Here is a tiny trained network, its code and every weight. The questions are about switching its units off for an input and a class, where a switched-off unit gives its printed mean instead of its output.

import numpy as np


def w(rows, s, z=0):
    codes = np.array(rows[::2]) - 128.0
    scale = np.full(codes.shape[1], s)
    scale[-1] = z or s
    return codes * scale


def f(y):
    return y / 2 * (1 + np.tanh(0.7978845608 * (y + 0.044715 * y**3)))


def log_softmax(a):
    a = a - a.max(-1, keepdims=True)
    return a - np.log(np.exp(a).sum(-1, keepdims=True))


def net(x, mask):
    res = np.array(x, float).reshape(1, 5) / 4 @ E
    y = f(res @ A[0][:, :-1].T + A[0][:, -1])
    res = res + np.where(mask, y, B[0][:, -1]) @ B[0][:, :-1]
    return log_softmax(res[-1] @ U[:, :-1].T + U[:, -1])


A, B = {}, {}
E = w([
[125,126,141,120,134,116,101],'x0',
[115,121,135,123,122,130,114],'x1',
[123,45,134,66,152,71,219],'x2',
[166,108,121,67,224,207,106],'x3',
[53,107,1,207,168,114,104],'x4',
],0.017)
A[0] = w([
[138,102,28,143,194,237,106,145],'neuron 0',
[130,127,133,171,5,36,139,250],'neuron 1',
[163,151,171,49,119,208,129,190],'neuron 2',
[106,160,91,187,100,104,117,158],'neuron 3',
[130,45,160,50,110,94,192,128],'neuron 4',
[100,212,58,173,146,154,68,137],'neuron 5',
[34,122,44,166,103,87,115,149],'neuron 6',
[158,177,147,116,85,110,166,163],'neuron 7',
[162,181,159,156,87,173,96,193],'neuron 8',
[135,235,183,128,112,178,128,175],'neuron 9',
[94,146,98,144,78,97,135,143],'neuron 10',
[90,53,88,136,189,66,146,99],'neuron 11',
],0.013,0.011)
B[0] = w([
[99,59,151,102,152,170,85,237],'neuron 0',
[114,199,94,104,5,50,133,251],'neuron 1',
[152,197,124,135,180,161,180,241],'neuron 2',
[167,156,112,152,59,145,131,200],'neuron 3',
[201,91,125,70,141,84,142,222],'neuron 4',
[193,113,155,85,79,146,75,232],'neuron 5',
[147,89,99,166,98,140,135,227],'neuron 6',
[92,150,181,101,125,78,108,185],'neuron 7',
[76,175,172,164,111,153,109,218],'neuron 8',
[73,169,104,157,121,157,169,220],'neuron 9',
[172,164,102,160,106,99,115,177],'neuron 10',
[54,53,78,160,169,117,189,186],'neuron 11',
],0.014,0.025)
U = w([
[18,223,191,184,68,90,139,200],'0',
[171,185,135,35,100,7,136,117],'1',
[237,159,95,175,60,112,71,127],'2',
[64,137,22,205,112,35,192,72],'3',
[90,239,120,180,202,214,121,196],'4',
[245,130,173,91,186,128,178,202],'5',
[155,79,197,89,114,171,36,93],'6',
[17,87,71,119,201,121,146,2],'7',
],0.012,0.0039)

Each question gives the input, the list of numbers given to net, and the class t.
The units are the neurons (one row each of A and B). Each row of codes is followed by its name. A weight is (code - 128) times the scale printed after its matrix; where a second scale follows, it is the last column's (A, B and U).
mask holds one flag per neuron, in row order. A switched-off neuron (its flag False) gives its mean, the last column of its row in B, instead of its output. The means were averaged over made-up inputs and are rounded, as every weight is.
A unit's drop is (log p(t) with every unit on - log p(t) with that unit switched off) / (log p(t) with every unit on - log p(t) with every unit switched off).
The circuit of an input: a set's keep is (log p(t) with only the set's units on - log p(t) with every unit switched off) / (log p(t) with every unit on - log p(t) with every unit switched off). Starting from all 12 units, units are removed one at a time, each time the one whose removal leaves the highest keep (on an exact tie, the one counted first), for as long as the keep stays at least 0.8.
circuit, biggest first: the units of the circuit, biggest drop first
most important unit: the unit with the biggest drop
k most important neurons: the k neurons with the biggest drops, biggest first
drop when u is switched off: that unit's drop, to one decimal
input [-2,2,-8,3,-7], class 4: circuit, biggest first : [neuron 2]
input [-4,2,-7,2,8], class 6: 2 most important neurons : [neuron 0; neuron 1]
input [5,-8,0,6,4], class 6: 2 most important neurons : [neuron 9; neuron 0]
input [7,8,-7,2,0], class 4: 4 most important neurons : [neuron 1; neuron 9; neuron 4; neuron 8]
input [4,4,0,3,-2], class 4: circuit, biggest first : [neuron 5; neuron 1]
input [-2,4,6,7,0], class 5: 2 most important neurons : [neuron 4; neuron 9]
input [0,2,-2,1,-7], class 4: 2 most important neurons : [neuron 2; neuron 1]
input [8,-1,-7,0,-6], class 0: 3 most important neurons : [neuron 8; neuron 7; neuron 0]
input [8,4,5,0,2], class 3: 2 most important neurons : [neuron 0; neuron 11]
input [7,4,8,5,1], class 7: 2 most important neurons : [neuron 11; neuron 5]
input [3,1,-4,1,4], class 6: 2 most important neurons : [neuron 1; neuron 0]
input [0,-1,1,4,-6], class 5: 2 most important neurons : [neuron 4; neuron 1]
input [-7,-7,-4,7,1], class 6: 2 most important neurons : [neuron 0; neuron 5]
input [8,-5,3,8,7], class 7: most important unit : neuron 11
input [-1,1,0,-4,8], class 2: 3 most important neurons : [neuron 5; neuron 3; neuron 9]
input [-3,-1,4,1,-6], class 5: 2 most important neurons : [neuron 1; neuron 2]
input [-1,-6,-6,2,-2], class 4: drop when neuron 1 is switched off : 0.4
input [-3,-3,-5,1,-3], class 4: drop when neuron 1 is switched off : 0.8
input [7,-2,5,6,1], class 7: drop when neuron 11 is switched off : 0.7
input [5,-8,-1,0,-8], class 0: most important unit : neuron 7
